Here is a tiny trained network, its code and every weight. The questions are about switching its units off for an input and a class, where a switched-off unit gives its printed mean instead of its output.

import numpy as np


def w(rows, s, z=0):
    codes = np.array(rows[::2]) - 128.0
    scale = np.full(codes.shape[1], s)
    scale[-1] = z or s
    return codes * scale


def f(y):
    return np.maximum(y, 0)


def log_softmax(a):
    a = a - a.max(-1, keepdims=True)
    return a - np.log(np.exp(a).sum(-1, keepdims=True))


def net(x, mask):
    res = np.array(x, float).reshape(1, 4) / 4 @ E
    y = f(res @ A[0][:, :-1].T + A[0][:, -1])
    res = res + np.where(mask, y, B[0][:, -1]) @ B[0][:, :-1]
    return log_softmax(res[-1] @ U[:, :-1].T + U[:, -1])


A, B = {}, {}
E = w([
[12,180,73,123,82,94,205,60,200],'x0',
[154,137,110,128,141,139,145,117,128],'x1',
[109,226,224,45,211,71,174,137,54],'x2',
[155,119,109,96,178,104,110,88,163],'x3',
],0.011)
A[0] = w([
[6,165,69,102,118,126,183,43,147,84],'neuron 0',
[152,126,155,103,108,168,156,112,134,2],'neuron 1',
[105,174,124,114,89,87,166,106,180,35],'neuron 2',
[172,74,184,104,157,178,86,157,95,104],'neuron 3',
[158,76,96,176,109,108,112,136,168,175],'neuron 4',
[117,181,194,95,190,110,143,126,78,144],'neuron 5',
[141,121,122,85,130,144,111,147,84,25],'neuron 6',
[149,169,161,84,151,114,162,133,109,109],'neuron 7',
[162,115,145,123,150,136,93,167,111,118],'neuron 8',
[89,156,97,164,150,121,169,102,137,35],'neuron 9',
[128,208,163,67,176,92,156,153,70,160],'neuron 10',
[150,85,82,178,100,208,73,141,203,170],'neuron 11',
[216,134,126,143,174,147,45,159,50,85],'neuron 12',
],0.013,0.004)
B[0] = w([
[218,214,171,176,176,86,137,175,221,238],'neuron 0',
[171,152,171,110,153,89,156,126,98,128],'neuron 1',
[179,138,190,120,144,72,172,171,191,180],'neuron 2',
[219,184,201,158,175,95,215,196,196,214],'neuron 3',
[29,83,67,130,70,110,115,119,22,206],'neuron 4',
[121,68,70,87,20,127,76,33,59,210],'neuron 5',
[198,141,116,189,87,138,87,161,133,150],'neuron 6',
[103,91,106,87,84,127,86,31,102,178],'neuron 7',
[176,192,159,136,233,124,171,175,181,182],'neuron 8',
[140,169,167,226,254,93,139,155,176,165],'neuron 9',
[95,86,44,92,39,115,64,63,43,221],'neuron 10',
[84,27,50,48,52,136,65,46,49,254],'neuron 11',
[164,193,187,183,179,97,203,168,225,233],'neuron 12',
],0.0092,0.02)
U = w([
[76,26,52,108,62,174,90,37,2,250],'0',
[178,185,189,183,208,139,215,208,207,6],'1',
],0.0082,0.0022)

Each question gives the input, the list of numbers given to net, and the class t.
The units are the neurons (one row each of A and B). Each row of codes is followed by its name. A weight is (code - 128) times the scale printed after its matrix; where a second scale follows, it is the last column's (A, B and U).
mask holds one flag per neuron, in row order. A switched-off neuron (its flag False) gives its mean, the last column of its row in B, instead of its output. The means were averaged over made-up inputs and are rounded, as every weight is.
A unit's drop is (log p(t) with every unit on - log p(t) with that unit switched off) / (log p(t) with every unit on - log p(t) with every unit switched off).
most important unit: the unit with the biggest drop
k most important neurons: the k neurons with the biggest drops, biggest first
drop of u: that unit's drop, to one decimal
input [5,-8,4,-2], class 1: 2 most important neurons	[neuron 0; neuron 11]
input [8,1,-7,7], class 1: most important unit	neuron 0
input [8,-4,8,3], class 0: 4 most important neurons	[neuron 10; neuron 5; neuron 12; neuron 7]
input [-6,-6,-5,6], class 1: 4 most important neurons	[neuron 12; neuron 3; neuron 10; neuron 5]
input [6,-4,7,0], class 0: 2 most important neurons	[neuron 10; neuron 5]
input [5,5,4,-8], class 1: 3 most important neurons	[neuron 0; neuron 11; neuron 4]
input [-6,0,7,1], class 0: drop of neuron 5	6.3
input [-5,8,8,2], class 0: drop of neuron 10	0.2
input [-6,-2,2,-5], class 1: drop of neuron 1	0.0
input [3,-7,1,8], class 1: drop of neuron 11	0.2
